Below is a small trained network, with its code and all its weights. Each question gives an input and a class and asks what happens when units are switched off, that is, made to give their printed mean instead of their output.

import numpy as np


def w(rows, s, z=0):
    codes = np.array(rows[::2]) - 128.0
    scale = np.full(codes.shape[1], s)
    scale[-1] = z or s
    return codes * scale


def f(y):
    return np.maximum(y, 0)


def log_softmax(a):
    a = a - a.max(-1, keepdims=True)
    return a - np.log(np.exp(a).sum(-1, keepdims=True))


def net(x, mask):
    res = np.array(x, float).reshape(1, 7) / 4 @ E
    y = f(res @ A[0][:, :-1].T + A[0][:, -1])
    res = res + np.where(mask, y, B[0][:, -1]) @ B[0][:, :-1]
    return log_softmax(res[-1] @ U[:, :-1].T + U[:, -1])


A, B = {}, {}
E = w([
[166,151,134,167],'x0',
[251,82,106,97],'x1',
[103,2,163,181],'x2',
[124,163,200,80],'x3',
[155,92,197,88],'x4',
[60,118,109,72],'x5',
[137,96,243,132],'x6',
],0.009)
A[0] = w([
[66,142,81,136,191],'n1',
[86,206,43,90,198],'n2',
[84,114,203,62,214],'n3',
[149,132,82,171,65],'n4',
[58,131,190,139,169],'n5',
[83,55,109,106,114],'n6',
[225,81,162,64,253],'n7',
[158,142,185,225,190],'n8',
[142,115,151,182,158],'n9',
[166,199,173,120,217],'n10',
[233,132,177,111,235],'n11',
[127,8,93,136,150],'n12',
[60,172,177,137,182],'n13',
],0.014,0.004)
B[0] = w([
[124,53,119,87,202],'n1',
[114,123,150,42,251],'n2',
[117,88,172,142,212],'n3',
[92,158,109,89,167],'n4',
[111,11,159,198,208],'n5',
[68,101,139,207,193],'n6',
[179,97,158,127,254],'n7',
[125,130,43,205,210],'n8',
[148,167,91,174,176],'n9',
[107,81,87,137,209],'n10',
[220,86,82,98,242],'n11',
[120,158,155,182,238],'n12',
[137,55,158,141,209],'n13',
],0.011,0.012)
U = w([
[134,167,72,193,141],'0',
[88,146,187,32,21],'1',
[140,171,176,152,31],'2',
[203,53,164,63,254],'3',
[168,141,254,133,95],'4',
[29,148,73,37,61],'5',
[9,55,183,202,131],'6',
],0.0082,0.0033)

Each question gives the input, the list of numbers given to net, and the class t.
The units are the neurons (one row each of A and B). Each row of codes is followed by its name. A weight is (code - 128) times the scale printed after its matrix; where a second scale follows, it is the last column's (A, B and U).
mask holds one flag per neuron, in row order. A switched-off neuron (its flag False) gives its mean, the last column of its row in B, instead of its output. The means were averaged over made-up inputs and are rounded, as every weight is.
A unit's drop is (log p(t) with every unit on - log p(t) with that unit switched off) / (log p(t) with every unit on - log p(t) with every unit switched off).
The circuit of an input: a set's keep is (log p(t) with only the set's units on - log p(t) with every unit switched off) / (log p(t) with every unit on - log p(t) with every unit switched off). Starting from the 12 units with the biggest drops (on a tie, the unit counted first), units are removed one at a time, each time the one whose removal leaves the highest keep (on an exact tie, the one counted first), for as long as the keep stays at least 0.8.
circuit, biggest first: the units of the circuit, biggest drop first
most important unit: the unit with the biggest drop
top k neurons: the k neurons with the biggest drops, biggest first
drop of u: that unit's drop, to one decimal
input [8,0,3,-6,-8,4,1], class 5: circuit, biggest first : [n5; n4; n7]
input [6,3,-1,-2,-2,-5,0], class 0: circuit, biggest first : [n8; n2]
input [6,0,2,7,-3,-6,6], class 0: most important unit : n8
input [-2,5,7,7,-1,4,1], class 4: circuit, biggest first : [n10; n1; n12]
input [2,4,-6,-1,-7,6,2], class 1: circuit, biggest first : [n2; n11]
input [3,6,8,4,-5,-3,6], class 0: top 2 neurons : [n8; n9]
input [-7,5,4,-8,8,-7,-7], class 0: top 2 neurons : [n12; n2]
input [8,-4,5,-7,-4,-5,-8], class 5: top 2 neurons : [n4; n1]
input [-1,5,6,-1,2,3,1], class 6: top 3 neurons : [n6; n12; n2]
input [-8,3,1,1,4,7,-5], class 6: top 2 neurons : [n6; n11]
input [4,5,-8,-4,-3,-3,-5], class 5: drop of n4 : 0.3
input [4,-3,-3,-7,4,4,-6], class 5: drop of n1 : 0.0
input [-3,3,-4,1,-8,5,4], class 1: drop of n5 : 0.1
input [6,3,2,3,-2,-5,6], class 0: circuit, biggest first : [n8]
